Below are the code and all the weights of a small trained network. Each question names an input and a class and asks about switching units off, where a switched-off unit gives its printed mean instead of its output.

import numpy as np


def w(rows, s, z=0):
    codes = np.array(rows[::2]) - 128.0
    scale = np.full(codes.shape[1], s)
    scale[-1] = z or s
    return codes * scale


def f(y):
    return np.maximum(y, 0)


def log_softmax(a):
    a = a - a.max(-1, keepdims=True)
    return a - np.log(np.exp(a).sum(-1, keepdims=True))


def net(x, mask):
    res = np.array(x, float).reshape(1, 2) / 4 @ E
    y = f(res @ A[0][:, :-1].T + A[0][:, -1])
    res = res + np.where(mask, y, B[0][:, -1]) @ B[0][:, :-1]
    return log_softmax(res[-1] @ U[:, :-1].T + U[:, -1])


A, B = {}, {}
E = w([
[156,246,102,231],'x0',
[74,116,204,167],'x1',
],0.011)
A[0] = w([
[87,211,102,217,170],'N0',
[207,135,35,76,188],'N1',
[39,69,254,112,254],'N2',
[189,174,84,177,192],'N3',
[170,203,88,177,167],'N4',
[175,107,65,54,180],'N5',
],0.012,0.0058)
B[0] = w([
[147,246,142,95,218],'N0',
[225,101,96,197,207],'N1',
[86,104,195,186,250],'N2',
[193,174,72,112,204],'N3',
[179,162,113,83,209],'N4',
[132,43,102,156,193],'N5',
],0.011,0.015)
U = w([
[111,197,195,157,114],'0',
[177,49,68,192,162],'1',
[64,127,60,79,13],'2',
[59,130,68,110,3],'3',
[188,186,63,77,155],'4',
[10,95,218,181,215],'5',
[61,123,61,57,4],'6',
],0.012,0.0051)

Each question gives the input, the list of numbers given to net, and the class t.
The units are the neurons (one row each of A and B). Each row of codes is followed by its name. A weight is (code - 128) times the scale printed after its matrix; where a second scale follows, it is the last column's (A, B and U).
mask holds one flag per neuron, in row order. A switched-off neuron (its flag False) gives its mean, the last column of its row in B, instead of its output. The means were averaged over made-up inputs and are rounded, as every weight is.
A unit's drop is (log p(t) with every unit on - log p(t) with that unit switched off) / (log p(t) with every unit on - log p(t) with every unit switched off).
The circuit of an input: a set's keep is (log p(t) with only the set's units on - log p(t) with every unit switched off) / (log p(t) with every unit on - log p(t) with every unit switched off). Starting from all 6 units, units are removed one at a time, each time the one whose removal leaves the highest keep (on an exact tie, the one counted first), for as long as the keep stays at least 0.8.
circuit, biggest first: the units of the circuit, biggest drop first
top k neurons: the k neurons with the biggest drops, biggest first
drop when u is switched off: that unit's drop, to one decimal
input [-7,-1], class 5: top 2 neurons -> N2, N3
input [2,7], class 5: top 2 neurons -> N3, N2
input [1,-7], class 1: circuit, biggest first -> N1
input [4,4], class 4: top 3 neurons -> N2, N4, N3
input [1,3], class 5: top 4 neurons -> N3, N4, N1, N0
input [5,5], class 4: top 3 neurons -> N2, N4, N3
input [1,5], class 5: top 2 neurons -> N3, N4
input [-1,-2], class 1: drop when N0 is switched off -> 0.5
input [-8,-6], class 1: drop when N5 is switched off -> 0.0
input [3,3], class 4: drop when N1 is switched off -> -0.3
input [0,-5], class 1: drop when N0 is switched off -> 0.4
